Here is a tiny trained network, its code and every weight. The questions are about switching its units off for an input and a target symbol, where a switched-off unit gives its printed mean instead of its output.

import numpy as np


def w(rows, s, z=0):
    codes = np.array(rows[::2]) - 128.0
    scale = np.full(codes.shape[1], s)
    scale[-1] = z or s
    return codes * scale


def norm(h):
    return h / np.sqrt((h * h).mean(-1, keepdims=True) + 1e-5)


def softmax(a):
    e = np.exp(a - a.max(-1, keepdims=True))
    return e / e.sum(-1, keepdims=True)


def log_softmax(a):
    a = a - a.max(-1, keepdims=True)
    return a - np.log(np.exp(a).sum(-1, keepdims=True))


def net(x, mask):
    ids = ['αγδζηπστφω'.index(c) for c in x.split()]
    T = len(ids)
    res = E[ids] + P[:T]
    u = 0
    for l in range(3):
        r = norm(res)
        for j in range(2):
            rows = slice(3 * j, 3 * j + 3)
            q, k, v = (r @ M[l][rows].T for M in (Q, K, V))
            z = softmax(np.where(np.tri(T) > 0, q @ k.T / 3**0.5, -1e9)) @ v
            o = O[l][rows]
            res = res + np.where(mask[u + j], z, o[:, -1]) @ o[:, :-1]
        u += 2
    return log_softmax(norm(res)[-1] @ U[:, :-1].T + U[:, -1])


Q, K, V, O = {}, {}, {}, {}
E = w([
[169,151,69,173,110,156,119,99,94,144],'α',
[182,102,114,123,126,85,104,134,103,157],'γ',
[118,105,98,160,136,153,140,149,100,206],'δ',
[135,146,107,136,153,153,157,36,103,152],'ζ',
[147,84,65,168,124,151,96,88,133,176],'η',
[142,96,106,119,57,179,154,78,123,125],'π',
[115,166,135,124,161,107,190,188,99,127],'σ',
[153,67,64,106,124,140,210,130,139,85],'τ',
[84,147,153,150,132,170,127,113,119,155],'φ',
[60,154,50,253,138,101,82,153,90,103],'ω',
],0.023)
P = w([
[105,81,183,121,116,22,104,134,147,119],'0',
[141,245,18,50,169,217,76,65,97,174],'1',
[118,179,65,93,216,166,68,113,86,227],'2',
[102,118,45,80,198,185,70,97,88,211],'3',
[122,195,91,134,145,182,131,76,78,173],'4',
[170,143,100,159,148,186,95,113,65,184],'5',
[107,128,93,133,146,194,190,112,84,152],'6',
[111,162,127,172,149,178,198,194,115,167],'7',
[153,139,102,176,143,167,207,156,96,126],'8',
[141,92,115,163,138,172,244,177,81,97],'9',
[174,74,78,177,118,170,233,171,65,71],'10',
[193,116,71,170,141,154,254,219,78,69],'11',
[253,145,106,219,180,137,246,224,85,79],'12',
],0.0078)
Q[0] = w([
[105,111,158,111,136,115,120,98,140,99],'L0H0',
[188,103,157,87,64,177,131,114,147,147],'L0H0',
[111,67,104,124,118,118,107,125,115,154],'L0H0',
[129,111,102,188,103,150,126,154,47,150],'L0H1',
[134,85,68,182,109,165,149,115,9,171],'L0H1',
[155,111,107,136,179,162,185,110,94,149],'L0H1',
],0.013)
K[0] = w([
[156,194,110,177,130,130,157,68,69,102],'L0H0',
[218,87,156,66,47,207,198,70,134,169],'L0H0',
[116,89,74,152,112,145,83,124,170,188],'L0H0',
[20,186,99,255,90,22,89,109,152,160],'L0H1',
[15,85,79,190,127,26,101,88,96,80],'L0H1',
[76,54,120,185,183,75,132,121,172,49],'L0H1',
],0.0082)
V[0] = w([
[161,157,57,167,142,139,111,127,113,38],'L0H0',
[139,90,209,133,183,99,146,152,198,97],'L0H0',
[198,102,125,72,232,185,151,81,175,194],'L0H0',
[55,127,205,198,120,127,35,127,127,55],'L0H1',
[165,127,196,152,178,157,127,1,120,154],'L0H1',
[135,194,76,190,105,175,148,143,37,93],'L0H1',
],0.0076)
O[0] = w([
[110,119,68,44,122,44,73,152,143,249,169],'L0H0',
[168,26,151,122,78,175,193,145,160,51,3],'L0H0',
[40,191,186,106,36,141,178,236,107,56,196],'L0H0',
[168,68,107,224,162,100,243,98,231,44,97],'L0H1',
[189,217,89,32,146,213,149,164,154,83,82],'L0H1',
[72,108,87,62,165,91,128,2,94,180,202],'L0H1',
],0.0081,0.0072)
Q[1] = w([
[91,138,144,93,165,141,12,100,146,58],'L1H0',
[132,38,195,140,100,72,112,130,213,25],'L1H0',
[111,59,95,183,189,39,137,79,180,121],'L1H0',
[120,184,129,87,94,133,112,164,118,91],'L1H1',
[109,79,70,148,169,65,173,81,182,116],'L1H1',
[160,118,200,169,95,140,115,122,254,41],'L1H1',
],0.0086)
K[1] = w([
[224,209,115,71,62,211,126,179,54,110],'L1H0',
[101,170,37,82,158,166,92,194,96,148],'L1H0',
[132,160,81,120,145,143,254,127,89,200],'L1H0',
[121,90,72,160,185,24,106,102,118,193],'L1H1',
[96,116,139,67,67,177,63,174,68,148],'L1H1',
[71,223,57,75,186,112,157,85,10,157],'L1H1',
],0.009)
V[1] = w([
[231,176,191,99,89,192,24,157,141,113],'L1H0',
[30,200,115,82,206,190,122,144,70,144],'L1H0',
[106,113,2,94,67,142,62,214,189,180],'L1H0',
[180,149,139,21,116,104,189,103,124,111],'L1H1',
[168,120,32,195,178,67,182,49,110,145],'L1H1',
[103,77,187,165,105,172,158,19,74,118],'L1H1',
],0.0087)
O[1] = w([
[176,59,189,92,146,122,141,147,220,208,1],'L1H0',
[91,185,172,115,144,114,52,114,156,109,106],'L1H0',
[94,53,99,118,130,167,132,53,153,93,195],'L1H0',
[120,193,73,60,118,34,187,89,119,92,141],'L1H1',
[109,92,79,166,118,112,114,146,185,164,90],'L1H1',
[27,166,116,113,10,118,201,66,159,135,126],'L1H1',
],0.011,0.0075)
Q[2] = w([
[88,177,181,162,158,102,32,34,85,216],'L2H0',
[93,149,55,104,82,173,67,81,51,148],'L2H0',
[224,95,167,196,117,90,157,96,229,65],'L2H0',
[93,138,199,76,126,175,37,14,89,91],'L2H1',
[75,111,40,60,71,145,178,95,132,168],'L2H1',
[133,111,255,14,151,113,119,103,176,63],'L2H1',
],0.0083)
K[2] = w([
[69,124,66,210,202,10,83,27,146,171],'L2H0',
[124,74,72,148,138,16,132,149,169,106],'L2H0',
[139,197,149,92,138,229,134,131,49,149],'L2H0',
[79,149,32,171,172,133,130,113,148,209],'L2H1',
[155,96,128,195,160,75,74,115,189,80],'L2H1',
[99,199,56,88,156,205,35,151,107,128],'L2H1',
],0.011)
V[2] = w([
[168,42,60,72,92,171,181,133,72,87],'L2H0',
[105,187,189,119,69,219,145,147,142,97],'L2H0',
[108,100,120,193,149,169,121,89,161,219],'L2H0',
[131,82,83,120,132,135,53,173,39,130],'L2H1',
[168,130,125,179,212,83,148,165,100,125],'L2H1',
[92,186,97,150,100,253,117,75,128,49],'L2H1',
],0.011)
O[2] = w([
[152,107,171,148,154,36,148,77,135,39,254],'L2H0',
[203,56,119,121,81,143,121,160,79,140,19],'L2H0',
[93,123,102,143,193,141,174,176,147,177,148],'L2H0',
[111,76,191,187,87,159,104,50,131,139,207],'L2H1',
[89,249,201,138,97,160,115,162,167,95,99],'L2H1',
[102,60,59,121,124,130,84,125,130,68,154],'L2H1',
],0.015,0.0091)
U = w([
[40,148,134,103,164,126,80,107,244,178,203],'α',
[70,178,151,173,51,120,133,185,93,134,76],'γ',
[158,161,78,164,159,159,135,208,176,48,167],'δ',
[138,89,154,150,148,101,93,98,81,59,185],'ζ',
[129,100,110,193,70,103,102,157,255,143,64],'η',
[168,150,219,149,126,129,171,147,172,180,212],'π',
[132,55,106,154,93,197,85,179,83,173,70],'σ',
[154,167,161,51,125,154,39,165,163,105,235],'τ',
[149,85,90,68,127,84,169,125,132,206,1],'φ',
[134,52,159,153,240,202,100,165,192,92,37],'ω',
],0.0074,0.002)

Each question gives the input, a string of symbols that net reads in full, and the target symbol t.
The units are the heads (3 rows each of Q, K, V and O). Each row of codes is followed by its name. A weight is (code - 128) times the scale printed after its matrix; where a second scale follows, it is the last column's (O and U).
mask holds one flag per head, layer by layer. A switched-off head (its flag False) gives its mean, the last column of its rows in O, instead of its output. The means were averaged over made-up inputs and are rounded, as every weight is.
A unit's drop is (log p(t) with every unit on - log p(t) with that unit switched off) / (log p(t) with every unit on - log p(t) with every unit switched off).
The circuit of an input: a set's keep is (log p(t) with only the set's units on - log p(t) with every unit switched off) / (log p(t) with every unit on - log p(t) with every unit switched off). Starting from all 6 units, units are removed one at a time, each time the one whose removal leaves the highest keep (on an exact tie, the one counted first), for as long as the keep stays at least 0.8.
units of the circuit, in order: the units of the circuit, biggest drop first
unit that matters most: the unit with the biggest drop
which heads matter: for each layer, one digit per head in row order, 1 if its drop is at least 0.15 and else 0, layers parted by /
drop of u: that unit's drop, to one decimal
input φ α α σ π, target δ: units of the circuit, in order => L0H1; L2H1
input σ ω τ ω τ τ α φ π γ α, target γ: which heads matter => 10 / 10 / 01
input α τ τ, target α: unit that matters most => L0H0
input ζ τ α δ π σ σ π, target τ: units of the circuit, in order => L0H1; L1H0; L1H1
input ζ α π τ φ φ, target τ: units of the circuit, in order => L0H1; L1H0; L2H0
input α σ α τ τ π, target α: which heads matter => 10 / 00 / 10
input δ γ α π α τ, target σ: units of the circuit, in order => L2H0; L1H1; L0H1
input τ ζ δ α φ ω δ τ α α α σ, target α: units of the circuit, in order => L0H1; L2H0; L0H0
input π γ ζ α τ α γ δ δ τ τ τ, target φ: units of the circuit, in order => L0H0; L1H0; L0H1
input ζ τ τ σ, target τ: units of the circuit, in order => L0H1; L1H0; L2H0
input δ α η α τ δ, target σ: which heads matter => 10 / 01 / 10
input η τ α α γ φ π, target ω: units of the circuit, in order => L0H1; L1H1
input η ζ γ τ α π η τ α φ, target ω: which heads matter => 01 / 11 / 00
input τ τ τ η α γ η ω δ π, target α: units of the circuit, in order => L0H1; L2H0
input π σ τ τ α γ δ, target φ: which heads matter => 11 / 11 / 01
input γ π α τ τ τ γ η, target π: units of the circuit, in order => L1H0; L2H1; L0H1
input σ γ ζ ω α σ α δ τ τ φ σ γ, target γ: unit that matters most => L1H0
input ζ τ δ η α α τ ζ α α α, target τ: units of the circuit, in order => L0H1; L1H0
input σ τ ω ζ τ, target γ: units of the circuit, in order => L1H0; L0H0
input ζ τ γ τ π τ δ, target τ: units of the circuit, in order => L0H1; L1H0; L2H0
input π γ δ τ σ δ σ σ, target φ: unit that matters most => L1H1
input α α γ ω, target α: which heads matter => 00 / 00 / 10
input α δ τ δ α τ η τ δ ω σ δ η, target α: drop of L1H1 => 0.0
input π α φ τ γ, target φ: drop of L0H1 => 0.2
input ζ γ α δ α η τ τ, target τ: drop of L1H1 => 0.2
